Here is a tiny trained network, its code and every weight. The questions are about switching its units off for an input and a target symbol, where a switched-off unit gives its printed mean instead of its output.

import numpy as np


def w(rows, s, z=0):
    codes = np.array(rows[::2]) - 128.0
    scale = np.full(codes.shape[1], s)
    scale[-1] = z or s
    return codes * scale


def norm(h):
    return h / np.sqrt((h * h).mean(-1, keepdims=True) + 1e-5)


def f(y):
    return y / 2 * (1 + np.tanh(0.7978845608 * (y + 0.044715 * y**3)))


def softmax(a):
    e = np.exp(a - a.max(-1, keepdims=True))
    return e / e.sum(-1, keepdims=True)


def log_softmax(a):
    a = a - a.max(-1, keepdims=True)
    return a - np.log(np.exp(a).sum(-1, keepdims=True))


def net(x, mask):
    ids = ['γδηθμπσ'.index(c) for c in x.split()]
    T = len(ids)
    res = E[ids] + P[:T]
    u = 0
    for l in range(2):
        q, k, v = (norm(res) @ M[l].T for M in (Q, K, V))
        z = softmax(np.where(np.tri(T) > 0, q @ k.T / 2**0.5, -1e9)) @ v
        res = res + np.where(mask[u], z, O[l][:, -1]) @ O[l][:, :-1]
        u += 1
        y = f(norm(res) @ A[l][:, :-1].T + A[l][:, -1])
        res = res + np.where(mask[u : u + 4], y, B[l][:, -1]) @ B[l][:, :-1]
        u += 4
    return log_softmax(norm(res)[-1] @ U[:, :-1].T + U[:, -1])


Q, K, V, O, A, B = {}, {}, {}, {}, {}, {}
E = w([
[150,70,165,41,173,35,93],'γ',
[141,91,128,186,153,144,72],'δ',
[72,138,102,42,144,85,138],'η',
[101,121,180,195,120,21,170],'θ',
[40,233,151,175,91,135,118],'μ',
[189,173,177,109,116,192,103],'π',
[159,7,130,107,123,167,123],'σ',
],0.019)
P = w([
[77,149,250,152,73,145,121],'0',
[77,139,214,128,103,155,93],'1',
[82,128,192,117,116,160,101],'2',
[86,121,170,112,121,156,103],'3',
[92,121,152,110,123,161,108],'4',
[104,124,136,107,123,158,112],'5',
[116,121,116,109,123,151,112],'6',
[125,121,98,107,121,152,113],'7',
[136,121,70,107,110,139,112],'8',
[140,114,47,94,108,147,115],'9',
[143,112,51,97,113,130,126],'10',
],0.011)
Q[0] = w([
[169,79,134,35,211,89,73],'L0H0',
[232,141,118,204,135,254,175],'L0H0',
],0.0058)
K[0] = w([
[197,67,40,118,160,134,204],'L0H0',
[169,158,255,166,142,160,41],'L0H0',
],0.0086)
V[0] = w([
[124,2,155,155,250,32,168],'L0H0',
[127,207,177,115,196,68,195],'L0H0',
],0.0055)
O[0] = w([
[102,48,128,202,45,140,159,251],'L0H0',
[159,144,243,52,2,70,152,103],'L0H0',
],0.0094,0.0024)
A[0] = w([
[127,158,138,17,106,98,134,12],'L0N0',
[62,131,30,94,135,93,248,86],'L0N1',
[106,195,114,166,39,240,180,201],'L0N2',
[89,115,255,186,114,115,161,9],'L0N3',
],0.0075,0.0012)
B[0] = w([
[98,90,22,169,221,112,249,252],'L0N0',
[72,161,207,134,111,90,93,176],'L0N1',
[196,83,125,42,131,91,25,162],'L0N2',
[163,188,106,148,110,98,120,235],'L0N3',
],0.013,0.0033)
Q[1] = w([
[95,207,121,213,69,252,136],'L1H0',
[76,167,103,151,111,82,173],'L1H0',
],0.013)
K[1] = w([
[94,114,248,204,101,150,171],'L1H0',
[94,169,157,100,104,93,210],'L1H0',
],0.013)
V[1] = w([
[179,214,174,160,117,210,95],'L1H0',
[254,56,142,105,173,253,182],'L1H0',
],0.0053)
O[1] = w([
[159,6,60,32,40,46,153,4],'L1H0',
[104,248,157,146,126,1,63,53],'L1H0',
],0.008,0.0021)
A[1] = w([
[117,74,81,65,221,155,230,82],'L1N0',
[102,163,199,195,46,73,184,53],'L1N1',
[155,255,35,84,143,181,151,4],'L1N2',
[143,190,189,168,98,86,53,131],'L1N3',
],0.0099,0.004)
B[1] = w([
[113,162,130,95,84,188,166,254],'L1N0',
[235,174,229,219,185,82,144,199],'L1N1',
[187,107,89,161,195,138,54,159],'L1N2',
[98,94,118,7,22,158,116,200],'L1N3',
],0.014,0.0056)
U = w([
[185,91,189,59,2,225,95,141],'γ',
[155,109,146,158,241,170,40,139],'δ',
[229,153,35,226,189,164,132,140],'η',
[192,175,226,216,103,135,132,242],'θ',
[153,156,149,151,123,142,125,4],'μ',
[106,209,122,153,147,186,190,242],'π',
[124,117,121,128,133,13,146,82],'σ',
],0.0067,0.0026)

Each question gives the input, a string of symbols that net reads in full, and the target symbol t.
The units are the heads (2 rows each of Q, K, V and O) and the neurons (one row each of A and B). Each row of codes is followed by its name. A weight is (code - 128) times the scale printed after its matrix; where a second scale follows, it is the last column's (O, A, B and U).
mask holds one flag per unit, layer by layer, with each layer's heads first. A switched-off unit (its flag False) gives its mean, the last column of its rows in O or B, instead of its output. The means were averaged over made-up inputs and are rounded, as every weight is.
A unit's drop is (log p(t) with every unit on - log p(t) with that unit switched off) / (log p(t) with every unit on - log p(t) with every unit switched off).
The circuit of an input: a set's keep is (log p(t) with only the set's units on - log p(t) with every unit switched off) / (log p(t) with every unit on - log p(t) with every unit switched off). Starting from all 10 units, units are removed one at a time, each time the one whose removal leaves the highest keep (on an exact tie, the one counted first), for as long as the keep stays at least 0.8.
units of the circuit, in order: the units of the circuit, biggest drop first
k most important neurons: the k neurons with the biggest drops, biggest first
top k neurons in layer l: the k neurons of layer l with the biggest drops, biggest first
input η π η θ σ γ, target δ: units of the circuit, in order : [L0H0 L1H0]
input γ σ μ δ γ, target γ: 4 most important neurons : [L0N2 L1N0 L0N0 L0N3]
input δ γ σ π η γ γ, target π: units of the circuit, in order : [L0N0 L1N0 L1H0]
input θ σ δ μ σ η π π, target δ: 2 most important neurons : [L1N2 L1N0]
input σ σ σ, target δ: units of the circuit, in order : [L0H0 L1H0]
input δ η δ γ μ, target γ: top 2 neurons in layer 0 : [L0N2 L0N0]
input σ δ γ μ γ, target γ: units of the circuit, in order : [L0N2 L1H0 L1N0]
input π γ δ μ η π, target δ: units of the circuit, in order : [L0H0 L1N2]
input θ δ δ μ μ π π μ, target η: 2 most important neurons : [L1N2 L1N3]
input π γ θ θ δ θ θ η θ γ γ, target π: most important neuron : [L1N0]
input δ γ δ μ μ, target δ: 3 most important neurons : [L1N2 L0N2 L1N0]
input π η η γ π δ π, target η: 2 most important neurons : [L1N2 L0N0]
input γ η μ σ μ, target δ: 4 most important neurons : [L1N2 L0N1 L1N0 L0N2]
input γ σ γ γ η σ δ γ δ σ μ, target γ: 3 most important neurons : [L0N2 L0N0 L1N3]
input γ σ γ π μ π μ μ, target η: 4 most important neurons : [L1N2 L0N0 L1N3 L0N1]
input γ δ γ, target θ: top neuron in layer 1 : [L1N1]
input η μ θ σ δ, target γ: top 2 neurons in layer 0 : [L0N0 L0N3]
input σ μ η η θ η σ, target δ: top 2 neurons in layer 1 : [L1N0 L1N3]
input μ γ μ π μ δ, target γ: top 2 neurons in layer 0 : [L0N0 L0N1]
input θ γ δ γ γ, target θ: top neuron in layer 0 : [L0N2]
